Below are the code and all the weights of a small trained network. Each question names an input and a class and asks about switching units off, where a switched-off unit gives its printed mean instead of its output.

import numpy as np


def w(rows, s, z=0):
    codes = np.array(rows[::2]) - 128.0
    scale = np.full(codes.shape[1], s)
    scale[-1] = z or s
    return codes * scale


def norm(h):
    return h / np.sqrt((h * h).mean(-1, keepdims=True) + 1e-5)


def f(y):
    return np.maximum(y, 0)


def log_softmax(a):
    a = a - a.max(-1, keepdims=True)
    return a - np.log(np.exp(a).sum(-1, keepdims=True))


def net(x, mask):
    res = np.array(x, float).reshape(1, 5) / 4 @ E
    u = 0
    for l in range(4):
        y = f(norm(res) @ A[l][:, :-1].T + A[l][:, -1])
        res = res + np.where(mask[u : u + 13], y, B[l][:, -1]) @ B[l][:, :-1]
        u += 13
    return log_softmax(norm(res)[-1] @ U[:, :-1].T + U[:, -1])


A, B = {}, {}
E = w([
[74,163,63,73,48,224,104,110,76,202,191,87],'x0',
[145,36,44,216,66,118,182,140,122,220,113,149],'x1',
[203,137,203,135,66,87,86,102,2,140,99,97],'x2',
[136,123,8,145,135,78,37,118,167,75,113,20],'x3',
[165,192,86,71,24,131,128,162,215,69,41,144],'x4',
],0.0071)
A[0] = w([
[99,51,152,139,107,145,185,160,135,211,65,160,100],'0.n0',
[169,124,94,48,133,201,101,140,92,184,158,176,17],'0.n1',
[78,37,177,115,174,152,142,106,130,121,158,59,6],'0.n2',
[134,37,185,165,145,149,140,148,118,40,98,136,92],'0.n3',
[106,157,253,36,115,141,179,150,134,121,194,178,123],'0.n4',
[137,149,92,145,199,114,73,141,131,133,97,88,54],'0.n5',
[80,99,103,65,168,110,125,150,206,129,155,162,4],'0.n6',
[62,114,122,110,118,197,107,180,168,151,171,105,86],'0.n7',
[134,118,221,138,64,153,121,160,153,190,114,20,12],'0.n8',
[37,141,105,36,45,121,126,38,89,145,194,146,19],'0.n9',
[76,125,92,150,99,174,102,92,105,79,149,113,96],'0.n10',
[142,151,173,89,198,143,53,71,114,127,194,140,103],'0.n11',
[45,146,107,142,70,90,119,94,115,191,136,109,158],'0.n12',
],0.0062,0.0032)
B[0] = w([
[168,148,88,158,142,229,44,61,148,16,132,128,217],'0.n0',
[120,113,140,198,124,187,168,207,181,143,53,24,169],'0.n1',
[202,191,72,63,180,84,171,119,122,141,178,131,161],'0.n2',
[110,114,179,142,128,112,163,56,212,232,125,32,190],'0.n3',
[183,173,9,155,168,174,113,103,120,109,40,81,255],'0.n4',
[203,129,66,163,128,208,133,150,89,89,81,48,174],'0.n5',
[36,210,60,154,102,72,194,30,176,64,169,93,168],'0.n6',
[72,105,216,174,93,74,183,123,127,107,124,90,186],'0.n7',
[116,102,143,143,131,2,208,137,82,95,110,123,150],'0.n8',
[149,119,239,164,104,128,114,156,147,172,137,55,200],'0.n9',
[140,117,168,154,151,97,87,90,182,145,65,9,170],'0.n10',
[199,152,122,105,113,157,112,71,192,118,187,168,216],'0.n11',
[180,119,161,145,124,114,173,102,190,124,120,106,199],'0.n12',
],0.0055,0.0056)
A[1] = w([
[160,106,123,143,187,74,166,140,156,105,101,159,96],'1.n0',
[135,110,131,116,173,145,148,125,102,156,200,138,38],'1.n1',
[71,112,131,78,87,170,139,150,96,152,142,109,90],'1.n2',
[87,119,104,133,209,138,134,162,111,170,182,117,59],'1.n3',
[62,120,200,93,125,120,41,106,171,131,126,144,63],'1.n4',
[87,148,108,101,24,124,132,177,137,107,80,190,4],'1.n5',
[106,2,118,116,83,127,145,167,141,187,126,188,68],'1.n6',
[148,158,126,61,112,133,121,155,152,175,104,130,75],'1.n7',
[94,135,73,101,116,123,77,161,96,171,137,78,116],'1.n8',
[186,147,42,167,130,95,111,114,167,123,159,114,121],'1.n9',
[87,144,139,95,156,196,167,141,82,170,72,223,5],'1.n10',
[116,99,131,158,177,46,173,165,158,70,122,188,111],'1.n11',
[165,156,136,135,104,154,84,128,58,126,147,132,133],'1.n12',
],0.0077,0.0026)
B[1] = w([
[128,125,187,84,87,153,107,98,196,172,104,55,203],'1.n0',
[219,107,36,160,124,123,170,198,106,222,173,68,155],'1.n1',
[104,52,229,105,131,124,184,165,154,152,104,38,153],'1.n2',
[93,152,156,105,137,34,107,123,103,190,224,157,158],'1.n3',
[140,153,112,130,91,238,131,170,102,124,90,191,140],'1.n4',
[210,221,74,44,168,58,44,187,249,233,187,177,173],'1.n5',
[183,107,119,147,46,214,3,12,135,31,202,123,158],'1.n6',
[101,133,138,155,133,121,114,124,171,180,179,144,156],'1.n7',
[110,61,146,152,147,169,135,210,155,185,32,108,174],'1.n8',
[137,148,161,223,100,180,87,148,134,133,72,140,255],'1.n9',
[157,86,81,125,228,206,203,216,85,107,21,192,154],'1.n10',
[70,72,186,122,90,137,127,55,133,191,166,46,188],'1.n11',
[19,160,95,99,165,83,162,76,141,165,104,182,194],'1.n12',
],0.0056)
A[2] = w([
[136,120,127,87,122,120,157,172,168,139,103,145,94],'2.n0',
[150,177,96,178,135,136,103,113,147,135,140,111,171],'2.n1',
[63,92,143,135,184,129,201,151,206,123,164,142,48],'2.n2',
[94,191,164,70,180,155,161,143,111,84,144,117,71],'2.n3',
[172,132,113,140,124,33,117,128,39,98,119,115,163],'2.n4',
[141,110,192,137,134,107,127,103,127,126,97,132,57],'2.n5',
[140,160,108,125,105,141,118,160,199,126,130,144,175],'2.n6',
[172,158,174,83,102,66,102,128,1,165,88,131,127],'2.n7',
[110,117,95,146,183,72,118,118,57,161,210,141,4],'2.n8',
[147,72,33,221,41,105,93,103,90,155,105,132,161],'2.n9',
[61,148,78,139,175,138,179,143,149,88,178,149,74],'2.n10',
[127,153,93,125,107,203,99,162,103,98,120,122,56],'2.n11',
[164,143,132,184,146,174,164,199,111,106,107,90,44],'2.n12',
],0.0089,0.0021)
B[2] = w([
[152,80,122,151,118,62,147,140,110,195,138,147,156],'2.n0',
[145,186,174,127,100,96,109,184,50,71,172,144,233],'2.n1',
[90,82,125,116,52,53,140,100,71,105,87,164,176],'2.n2',
[189,19,129,85,67,213,46,106,130,110,130,179,178],'2.n3',
[28,43,83,76,124,132,161,156,196,148,183,127,167],'2.n4',
[83,99,167,141,81,100,165,116,159,121,107,102,175],'2.n5',
[114,129,144,115,143,75,136,102,94,168,190,154,215],'2.n6',
[2,65,24,153,53,76,205,143,140,86,178,178,193],'2.n7',
[191,198,133,66,129,70,140,202,172,150,196,177,154],'2.n8',
[116,141,136,131,171,186,97,86,128,73,200,155,254],'2.n9',
[54,6,74,126,28,74,169,158,64,119,137,153,155],'2.n10',
[170,66,164,170,168,98,149,94,103,132,138,127,165],'2.n11',
[147,195,127,155,169,102,182,102,72,97,104,164,177],'2.n12',
],0.0067,0.0078)
A[3] = w([
[114,152,186,9,148,151,90,127,96,47,138,129,44],'3.n0',
[131,109,156,231,253,95,138,126,54,182,203,61,168],'3.n1',
[158,51,126,81,100,164,219,75,63,154,98,216,175],'3.n2',
[106,100,166,122,60,160,134,154,141,192,95,20,106],'3.n3',
[175,127,137,46,96,100,59,127,179,127,87,160,149],'3.n4',
[142,100,119,129,203,66,149,175,86,185,176,149,37],'3.n5',
[201,223,129,139,73,18,109,237,180,188,93,138,65],'3.n6',
[73,158,111,109,96,245,158,193,82,197,176,82,117],'3.n7',
[116,112,202,159,206,159,218,121,111,174,77,201,162],'3.n8',
[155,124,113,58,124,56,92,118,166,116,151,148,207],'3.n9',
[48,199,102,196,115,56,101,84,120,90,159,121,200],'3.n10',
[95,109,43,150,234,63,4,178,89,82,130,8,3],'3.n11',
[135,79,178,164,197,48,96,143,165,106,61,139,16],'3.n12',
],0.0068,0.0023)
B[3] = w([
[150,61,76,250,135,221,89,14,133,85,203,206,179],'3.n0',
[169,220,137,11,109,121,151,128,156,119,125,174,243],'3.n1',
[107,132,21,149,157,120,59,186,138,108,77,76,230],'3.n2',
[125,117,206,163,138,64,155,62,128,74,100,104,203],'3.n3',
[183,103,141,178,168,99,132,164,62,224,220,134,188],'3.n4',
[167,152,147,51,80,127,93,199,155,123,89,156,154],'3.n5',
[157,182,150,18,199,106,179,138,125,180,147,171,193],'3.n6',
[130,85,203,131,167,53,79,82,246,133,51,87,190],'3.n7',
[128,193,119,136,152,130,61,215,124,148,35,73,200],'3.n8',
[113,116,121,88,121,204,133,147,109,159,209,102,200],'3.n9',
[87,130,155,78,136,161,203,147,1,120,85,125,253],'3.n10',
[168,90,59,165,158,143,117,201,193,221,18,215,219],'3.n11',
[112,157,190,156,90,125,102,89,164,195,94,33,166],'3.n12',
],0.0065,0.0067)
U = w([
[122,118,215,132,99,101,131,75,190,170,78,35,132],'0',
[173,166,112,29,138,98,131,167,145,191,184,158,137],'1',
[8,74,71,108,58,91,161,129,109,103,120,135,133],'2',
[155,146,64,161,187,178,90,179,126,140,12,124,129],'3',
[168,106,120,169,119,211,55,62,123,85,188,152,135],'4',
[126,188,175,119,122,129,181,127,65,68,122,120,127],'5',
[84,132,195,191,199,97,94,237,110,73,177,114,2],'6',
[93,132,189,193,199,93,103,240,117,61,181,109,8],'7',
],0.017,0.026)

Each question gives the input, the list of numbers given to net, and the class t.
The units are the neurons (one row each of A and B). Each row of codes is followed by its name. A weight is (code - 128) times the scale printed after its matrix; where a second scale follows, it is the last column's (A, B and U).
mask holds one flag per neuron, layer by layer. A switched-off neuron (its flag False) gives its mean, the last column of its row in B, instead of its output. The means were averaged over made-up inputs and are rounded, as every weight is.
A unit's drop is (log p(t) with every unit on - log p(t) with that unit switched off) / (log p(t) with every unit on - log p(t) with every unit switched off).
The circuit of an input: a set's keep is (log p(t) with only the set's units on - log p(t) with every unit switched off) / (log p(t) with every unit on - log p(t) with every unit switched off). Starting from the 12 units with the biggest drops (on a tie, the unit counted first), units are removed one at a time, each time the one whose removal leaves the highest keep (on an exact tie, the one counted first), for as long as the keep stays at least 0.8.
circuit, biggest first: the units of the circuit, biggest drop first
unit that matters most: the unit with the biggest drop
top k neurons: the k neurons with the biggest drops, biggest first
top k neurons in layer l: the k neurons of layer l with the biggest drops, biggest first
drop of u: that unit's drop, to one decimal
input [2,-4,6,6,-6], class 1: top 2 neurons in layer 0 => 0.n4, 0.n11
input [4,8,-7,7,8], class 1: unit that matters most => 1.n5
input [-2,2,3,-1,0], class 5: circuit, biggest first => 2.n3, 3.n10
input [-5,2,-5,-2,-6], class 1: top 2 neurons => 1.n3, 1.n1
input [7,1,-2,8,-3], class 3: top 2 neurons in layer 1 => 1.n0, 1.n11
input [-7,8,-4,4,-5], class 4: top 2 neurons => 2.n9, 1.n6
input [-5,4,6,5,-5], class 2: top 3 neurons => 2.n7, 2.n4, 0.n4
input [8,-7,5,-8,-2], class 0: top 3 neurons => 0.n9, 3.n7, 1.n2
input [2,-3,5,5,-2], class 2: top 2 neurons => 2.n7, 0.n4
input [4,-1,-6,5,-5], class 2: top 2 neurons in layer 0 => 0.n6, 0.n7
input [3,-2,-4,-2,-3], class 2: top 2 neurons => 0.n7, 2.n10
input [8,-8,1,6,2], class 0: top 4 neurons => 1.n8, 2.n9, 0.n0, 0.n9
input [0,-5,-7,6,2], class 2: top 3 neurons => 0.n6, 2.n10, 0.n4
input [8,1,8,-1,-2], class 0: top 3 neurons => 0.n1, 0.n9, 3.n7
input [6,8,0,-8,-3], class 3: top 3 neurons => 1.n10, 3.n8, 3.n2
input [7,-2,5,-3,-6], class 0: unit that matters most => 3.n7
input [-5,-6,4,-6,0], class 3: top 2 neurons in layer 3 => 3.n8, 3.n2
input [1,2,-8,7,2], class 2: top 2 neurons => 0.n6, 0.n4
input [-8,0,-5,-7,-7], class 0: top 2 neurons => 1.n0, 1.n11
input [-7,-4,1,8,-8], class 1: circuit, biggest first => 3.n1
input [-5,6,-1,7,7], class 1: top 4 neurons => 1.n5, 0.n4, 3.n6, 0.n0
input [5,0,3,5,-5], class 0: top 4 neurons in layer 3 => 3.n7, 3.n3, 3.n2, 3.n8
input [3,7,3,6,6], class 4: top 2 neurons in layer 1 => 1.n9, 1.n6
input [0,3,8,0,-7], class 2: top 2 neurons => 2.n7, 2.n4
input [-3,-5,-6,-8,-2], class 3: top 3 neurons => 0.n4, 1.n10, 3.n2
input [-1,5,6,2,1], class 2: top 2 neurons in layer 2 => 2.n7, 2.n4
input [-5,6,-2,4,3], class 4: unit that matters most => 2.n9
input [6,6,8,-3,-5], class 2: top 2 neurons in layer 0 => 0.n8, 0.n3
input [-3,2,7,6,8], class 1: drop of 1.n5 => 0.9
